Small tables with named rows and columns. After each table, cells are looked up by row and column.

Mapibo =
,Ludut,Doti,Bip,Lur,Muz,Tekeg,Gotibug
Nekanam,391,812,197,703,647,455,643
Pakeb,256,604,441,458,387,503,6
Ribot,464,281,443,427,358,388,418
Zenel,435,123,472,364,294,212,513
Riguv,396,539,424,316,259,361,478

Tekeg of Ribot is 388
Ludut of Pakeb is 256
Bip of Zenel is 472
Gotibug of Pakeb is 6
Muz of Ribot is 358
Muz of Zenel is 294
Lur of Ribot is 427
Doti of Riguv is 539
Tekeg of Pakeb is 503
Doti of Nekanam is 812
Ludut of Nekanam is 391
Muz of Pakeb is 387
Gotibug of Riguv is 478
Tekeg of Nekanam is 455
Doti of Ribot is 281
Gotibug of Nekanam is 643
Lur of Pakeb is 458

Sal.csv
,Rufemop,Mema,Gomunep
Nov,0.472,0.165,0.379
Bakedod,0.355,0.399,0.507
Kebifo,0.528,0.254,0.421
Gepasuz,0.425,0.789,0.379

Gepasuz, Rufemop: 0.425
Nov, Rufemop: 0.472
Kebifo, Mema: 0.254
Gepasuz, Mema: 0.789
Nov, Mema: 0.165
Nov, Gomunep: 0.379
Kebifo, Gomunep: 0.421
Bakedod, Rufemop: 0.355
Gepasuz, Gomunep: 0.379
Bakedod, Gomunep: 0.507
Kebifo, Rufemop: 0.528
Bakedod, Mema: 0.399
Which row has the largest Mema? Gepasuz

Torat:
,Pag,Kevis,Bet,Dideb,Zutati,Gisel,Zovuse
Mog,667,467,560,527,625,624,572
Vefi,582,516,503,506,642,607,507
Lif,430,679,527,521,552,130,501
Dume,420,596,645,389,590,550,414
Doga,384,504,482,526,376,627,551
Fefube,649,863,679,622,454,347,197
Zoper,437,439,578,474,583,585,491

What is the Bet of Doga in Torat? 482
What is the Zovuse of Mog in Torat? 572
What is the Zutati of Fefube in Torat? 454
What is the Kevis of Fefube in Torat? 863
What is the Zovuse of Dume in Torat? 414
What is the Gisel of Mog in Torat? 624
What is the Dideb of Dume in Torat? 389
What is the Bet of Zoper in Torat? 578
What is the Gisel of Vefi in Torat? 607
What is the Zutati of Lif in Torat? 552
What is the Pag of Vefi in Torat? 582
What is the Gisel of Lif in Torat? 130
What is the Pag of Zoper in Torat? 437
What is the Dideb of Lif in Torat? 521
What is the Bet of Dume in Torat? 645
What is the Kevis of Lif in Torat? 679
What is the Kevis of Dume in Torat? 596
What is the Zovuse of Zoper in Torat? 491
What is the Dideb of Mog in Torat? 527
What is the Zovuse of Lif in Torat? 501
Which row has the largest Bet? Fefube

Ripo
|  | Zovu | Fozafog | Minav | Fas | Vuse | Sagit |
|---|---|---|---|---|---|---|
| Nep | 46 | 28 | 39 | 78 | 78 | 63 |
| Gomazi | 46 | 60 | 56 | 77 | 28 | 65 |
| Mifufo | 51 | 47 | 31 | 93 | 66 | 67 |
| Por | 87 | 57 | 65 | 67 | 19 | 42 |
| Zug | 64 | 58 | 38 | 31 | 32 | 53 |
| Riki | 64 | 56 | 40 | 75 | 64 | 36 |
| Pizira | 64 | 57 | 62 | 61 | 90 | 80 |
| Rusibo | 23 | 62 | 85 | 71 | 43 | 78 |
| Niru | 42 | 22 | 54 | 47 | 51 | 46 |
| Rit | 47 | 59 | 64 | 56 | 94 | 71 |
| Gibakin | 66 | 28 | 34 | 48 | 42 | 67 |
| Datave | 57 | 42 | 53 | 54 | 71 | 89 |

Minav of Gomazi is 56
Fozafog of Rusibo is 62
Sagit of Datave is 89
Fas of Gibakin is 48
Zovu of Gomazi is 46
Fas of Por is 67
Fozafog of Gibakin is 28
Fas of Rit is 56
Which row has the largest Vuse? Rit

Gar =
,Viz,Zaf,Potese
Bonanop,120,85,109
Guzire,91,85,107
Tafeg,108,82,69
Kotama,75,100,91
Vuk,79,109,118
Luguma,50,64,112
Zos,43,102,66
Sas,243,40,81
Mir,161,37,85
Nuv,226,107,83
Pimosod,98,67,98
Gire,97,99,78
Sos,209,138,54
Mopi,67,97,117

Nuv, Zaf -> 107
Guzire, Viz -> 91
Vuk, Viz -> 79
Vuk, Zaf -> 109
Mopi, Potese -> 117
Mir, Potese -> 85
Zos, Zaf -> 102
Pimosod, Zaf -> 67
Kotama, Potese -> 91
Guzire, Zaf -> 85
Kotama, Zaf -> 100
Kotama, Viz -> 75
Gire, Zaf -> 99
Mopi, Viz -> 67
Tafeg, Potese -> 69
Luguma, Viz -> 50
Tafeg, Viz -> 108
Nuv, Viz -> 226
Row with the largest Viz: Sas

